Below is a small trained network, with its code and all its weights. Each question gives an input and a class and asks what happens when units are switched off, that is, made to give their printed mean instead of their output.

import numpy as np


def w(rows, s, z=0):
    codes = np.array(rows[::2]) - 128.0
    scale = np.full(codes.shape[1], s)
    scale[-1] = z or s
    return codes * scale


def norm(h):
    return h / np.sqrt((h * h).mean(-1, keepdims=True) + 1e-5)


def f(y):
    return y / 2 * (1 + np.tanh(0.7978845608 * (y + 0.044715 * y**3)))


def log_softmax(a):
    a = a - a.max(-1, keepdims=True)
    return a - np.log(np.exp(a).sum(-1, keepdims=True))


def net(x, mask):
    res = np.array(x, float).reshape(1, 6) / 4 @ E
    u = 0
    for l in range(2):
        y = f(norm(res) @ A[l][:, :-1].T + A[l][:, -1])
        res = res + np.where(mask[u : u + 16], y, B[l][:, -1]) @ B[l][:, :-1]
        u += 16
    return log_softmax(norm(res)[-1] @ U[:, :-1].T + U[:, -1])


A, B = {}, {}
E = w([
[129,127,127,127],'x0',
[82,160,189,38],'x1',
[236,34,206,100],'x2',
[128,126,130,129],'x3',
[191,254,172,181],'x4',
[127,127,131,131],'x5',
],0.0092)
A[0] = w([
[149,81,91,229,14],'0.n1',
[244,80,186,46,21],'0.n2',
[32,114,28,84,171],'0.n3',
[118,179,126,18,2],'0.n4',
[51,152,255,12,13],'0.n5',
[149,98,65,142,74],'0.n6',
[141,120,106,148,50],'0.n7',
[14,43,120,123,69],'0.n8',
[204,106,88,244,61],'0.n9',
[80,146,248,64,50],'0.n10',
[78,4,90,111,117],'0.n11',
[184,210,175,152,39],'0.n12',
[220,67,156,37,109],'0.n13',
[54,155,238,47,31],'0.n14',
[162,237,123,154,70],'0.n15',
[153,71,61,218,73],'0.n16',
],0.0099,0.0046)
B[0] = w([
[164,161,72,102,158],'0.n1',
[127,71,95,245,207],'0.n2',
[50,114,163,132,255],'0.n3',
[163,159,75,131,141],'0.n4',
[240,139,43,89,205],'0.n5',
[146,132,117,79,138],'0.n6',
[132,127,122,118,113],'0.n7',
[117,137,176,90,201],'0.n8',
[172,164,96,71,201],'0.n9',
[191,142,49,152,178],'0.n10',
[171,168,214,37,231],'0.n11',
[139,191,255,71,177],'0.n12',
[85,111,119,227,218],'0.n13',
[177,139,41,88,185],'0.n14',
[100,102,214,64,193],'0.n15',
[164,144,62,30,187],'0.n16',
],0.0093,0.0059)
A[1] = w([
[163,99,130,175,51],'1.n1',
[96,213,92,62,93],'1.n2',
[141,96,140,170,80],'1.n3',
[186,72,157,145,48],'1.n4',
[48,173,137,134,42],'1.n5',
[56,152,140,149,26],'1.n6',
[197,160,8,66,47],'1.n7',
[88,164,116,85,41],'1.n8',
[198,103,173,131,201],'1.n9',
[39,159,118,185,9],'1.n10',
[151,106,139,141,3],'1.n11',
[103,183,99,104,58],'1.n12',
[87,139,118,75,74],'1.n13',
[129,130,153,109,49],'1.n14',
[106,48,88,82,207],'1.n15',
[175,200,143,196,177],'1.n16',
],0.014,0.0036)
B[1] = w([
[102,102,91,160,146],'1.n1',
[165,62,120,173,234],'1.n2',
[85,153,86,169,138],'1.n3',
[134,139,97,206,167],'1.n4',
[163,46,100,168,171],'1.n5',
[162,70,71,216,150],'1.n6',
[223,109,35,75,254],'1.n7',
[172,133,57,205,164],'1.n8',
[30,146,67,134,206],'1.n9',
[96,78,144,185,153],'1.n10',
[147,125,114,168,121],'1.n11',
[132,69,104,146,163],'1.n12',
[172,185,131,189,167],'1.n13',
[138,124,135,128,125],'1.n14',
[105,254,192,75,198],'1.n15',
[79,119,146,33,197],'1.n16',
],0.009,0.0083)
U = w([
[194,153,56,98,22],'0',
[100,104,120,251,79],'1',
[107,177,219,85,255],'2',
],0.022,0.00077)

Each question gives the input, the list of numbers given to net, and the class t.
The units are the neurons (one row each of A and B). Each row of codes is followed by its name. A weight is (code - 128) times the scale printed after its matrix; where a second scale follows, it is the last column's (A, B and U).
mask holds one flag per neuron, layer by layer. A switched-off neuron (its flag False) gives its mean, the last column of its row in B, instead of its output. The means were averaged over made-up inputs and are rounded, as every weight is.
A unit's drop is (log p(t) with every unit on - log p(t) with that unit switched off) / (log p(t) with every unit on - log p(t) with every unit switched off).
The circuit of an input: a set's keep is (log p(t) with only the set's units on - log p(t) with every unit switched off) / (log p(t) with every unit on - log p(t) with every unit switched off). Starting from the 12 units with the biggest drops (on a tie, the unit counted first), units are removed one at a time, each time the one whose removal leaves the highest keep (on an exact tie, the one counted first), for as long as the keep stays at least 0.8.
circuit, biggest first: the units of the circuit, biggest drop first
most important unit: the unit with the biggest drop
k most important neurons: the k neurons with the biggest drops, biggest first
top k neurons in layer l: the k neurons of layer l with the biggest drops, biggest first
drop when u is switched off: that unit's drop, to one decimal
input [3,3,4,3,5,-8], class 2: circuit, biggest first : (1.n7)
input [6,-6,-6,-3,-7,1], class 2: circuit, biggest first : (1.n15, 0.n3, 0.n11)
input [-3,8,7,-3,3,8], class 0: 3 most important neurons : (0.n5, 0.n14, 0.n10)
input [-8,6,-7,-5,7,5], class 1: top 2 neurons in layer 0 : (0.n11, 0.n9)
input [1,-2,7,-8,-7,-1], class 1: 2 most important neurons : (0.n13, 0.n2)
input [7,4,-6,3,7,4], class 2: top 2 neurons in layer 1 : (1.n16, 1.n7)
input [-4,3,2,-4,-4,8], class 2: top 3 neurons in layer 1 : (1.n15, 1.n2, 1.n8)
input [-2,8,-4,-2,7,8], class 0: 2 most important neurons : (0.n14, 0.n5)
input [0,-3,6,7,-6,-1], class 1: top 2 neurons in layer 1 : (1.n4, 1.n16)
input [2,1,-6,1,-6,1], class 1: top 2 neurons in layer 1 : (1.n6, 1.n5)
input [-1,-4,-8,8,8,3], class 1: top 2 neurons in layer 0 : (0.n11, 0.n5)
input [2,-4,0,-5,-7,7], class 2: drop when 1.n15 is switched off : 0.0
input [3,5,1,-4,-6,8], class 2: drop when 0.n3 is switched off : 0.7
input [5,6,8,2,5,7], class 1: most important unit : 0.n2
input [2,-5,-7,-1,-5,-2], class 1: drop when 0.n3 is switched off : 1.8
